Below is a small trained network, with its code and all its weights. Each question gives an input and a class and asks what happens when units are switched off, that is, made to give their printed mean instead of their output.

import numpy as np


def w(rows, s, z=0):
    codes = np.array(rows[::2]) - 128.0
    scale = np.full(codes.shape[1], s)
    scale[-1] = z or s
    return codes * scale


def f(y):
    return y / 2 * (1 + np.tanh(0.7978845608 * (y + 0.044715 * y**3)))


def log_softmax(a):
    a = a - a.max(-1, keepdims=True)
    return a - np.log(np.exp(a).sum(-1, keepdims=True))


def net(x, mask):
    res = np.array(x, float).reshape(1, 8) / 4 @ E
    y = f(res @ A[0][:, :-1].T + A[0][:, -1])
    res = res + np.where(mask, y, B[0][:, -1]) @ B[0][:, :-1]
    return log_softmax(res[-1] @ U[:, :-1].T + U[:, -1])


A, B = {}, {}
E = w([
[127,128,129],'x0',
[129,129,127],'x1',
[58,2,132],'x2',
[15,222,46],'x3',
[126,123,125],'x4',
[206,54,3],'x5',
[128,129,126],'x6',
[130,127,129],'x7',
],0.0058)
A[0] = w([
[116,154,226,79],'N0',
[101,129,89,41],'N1',
[73,136,214,91],'N2',
[116,38,76,112],'N3',
[138,115,122,225],'N4',
[79,87,161,151],'N5',
[161,102,70,37],'N6',
[160,123,215,78],'N7',
[208,102,187,81],'N8',
[156,61,165,59],'N9',
[127,70,151,168],'N10',
[68,64,161,86],'N11',
[202,114,208,90],'N12',
[48,189,61,83],'N13',
[33,152,136,139],'N14',
[164,76,83,164],'N15',
[180,190,119,124],'N16',
[160,88,220,75],'N17',
[119,58,77,169],'N18',
[81,148,192,68],'N19',
[134,141,120,255],'N20',
[185,172,140,77],'N21',
[159,188,253,154],'N22',
[137,82,188,65],'N23',
[80,164,209,80],'N24',
[183,109,23,159],'N25',
[16,187,66,123],'N26',
[209,132,26,158],'N27',
[139,91,83,222],'N28',
[207,111,59,48],'N29',
[142,76,14,144],'N30',
[191,112,181,94],'N31',
[227,226,134,200],'N32',
],0.011,0.0035)
B[0] = w([
[164,176,112,201],'N0',
[180,125,90,123],'N1',
[175,198,143,210],'N2',
[104,168,126,195],'N3',
[82,110,155,166],'N4',
[49,192,142,179],'N5',
[163,177,91,148],'N6',
[172,133,90,175],'N7',
[139,80,93,190],'N8',
[138,97,64,169],'N9',
[95,153,126,178],'N10',
[62,167,105,178],'N11',
[136,87,85,195],'N12',
[179,45,85,213],'N13',
[171,120,144,214],'N14',
[114,173,141,192],'N15',
[1,91,73,169],'N16',
[159,94,102,189],'N17',
[97,176,142,194],'N18',
[180,180,112,183],'N19',
[78,62,199,179],'N20',
[68,116,68,149],'N21',
[125,159,152,253],'N22',
[115,119,63,159],'N23',
[171,188,120,212],'N24',
[158,184,177,221],'N25',
[177,28,102,248],'N26',
[138,169,165,224],'N27',
[91,160,157,188],'N28',
[170,175,135,181],'N29',
[162,134,151,221],'N30',
[122,79,78,173],'N31',
[17,100,150,246],'N32',
],0.0068,0.0059)
U = w([
[180,230,154,101],'0',
[163,55,63,52],'1',
[82,104,223,253],'2',
[5,148,143,97],'3',
],0.011,0.0035)

Each question gives the input, the list of numbers given to net, and the class t.
The units are the neurons (one row each of A and B). Each row of codes is followed by its name. A weight is (code - 128) times the scale printed after its matrix; where a second scale follows, it is the last column's (A, B and U).
mask holds one flag per neuron, in row order. A switched-off neuron (its flag False) gives its mean, the last column of its row in B, instead of its output. The means were averaged over made-up inputs and are rounded, as every weight is.
A unit's drop is (log p(t) with every unit on - log p(t) with that unit switched off) / (log p(t) with every unit on - log p(t) with every unit switched off).
The circuit of an input: a set's keep is (log p(t) with only the set's units on - log p(t) with every unit switched off) / (log p(t) with every unit on - log p(t) with every unit switched off). Starting from the 12 units with the biggest drops (on a tie, the unit counted first), units are removed one at a time, each time the one whose removal leaves the highest keep (on an exact tie, the one counted first), for as long as the keep stays at least 0.8.
circuit, biggest first: the units of the circuit, biggest drop first
top k neurons: the k neurons with the biggest drops, biggest first
drop of u: that unit's drop, to one decimal
input [-8,4,-1,8,-4,-4,3,0], class 1: circuit, biggest first	(N26; N13)
input [2,2,-7,5,0,1,-1,-5], class 3: circuit, biggest first	(N32)
input [-3,-1,-6,-1,-8,3,-7,-5], class 3: circuit, biggest first	(N32; N16)
input [1,-1,5,-1,-5,5,-6,3], class 0: circuit, biggest first	(N32; N25; N26)
input [1,-3,3,-4,-5,-4,-7,-3], class 0: circuit, biggest first	(N32; N16)
input [-2,-2,8,-1,-4,-2,3,1], class 3: circuit, biggest first	(N11; N5; N26)
input [5,6,7,-3,-3,-4,0,6], class 3: top 2 neurons	(N11; N5)
input [-7,-1,-7,-2,2,1,4,-2], class 3: top 2 neurons	(N32; N16)
input [4,-2,-5,-6,-2,8,-8,3], class 0: drop of N25	0.5
input [-7,1,-7,-7,-4,2,-4,-5], class 1: drop of N12	0.3
input [2,-6,-2,-2,-4,4,-5,2], class 2: drop of N24	0.2
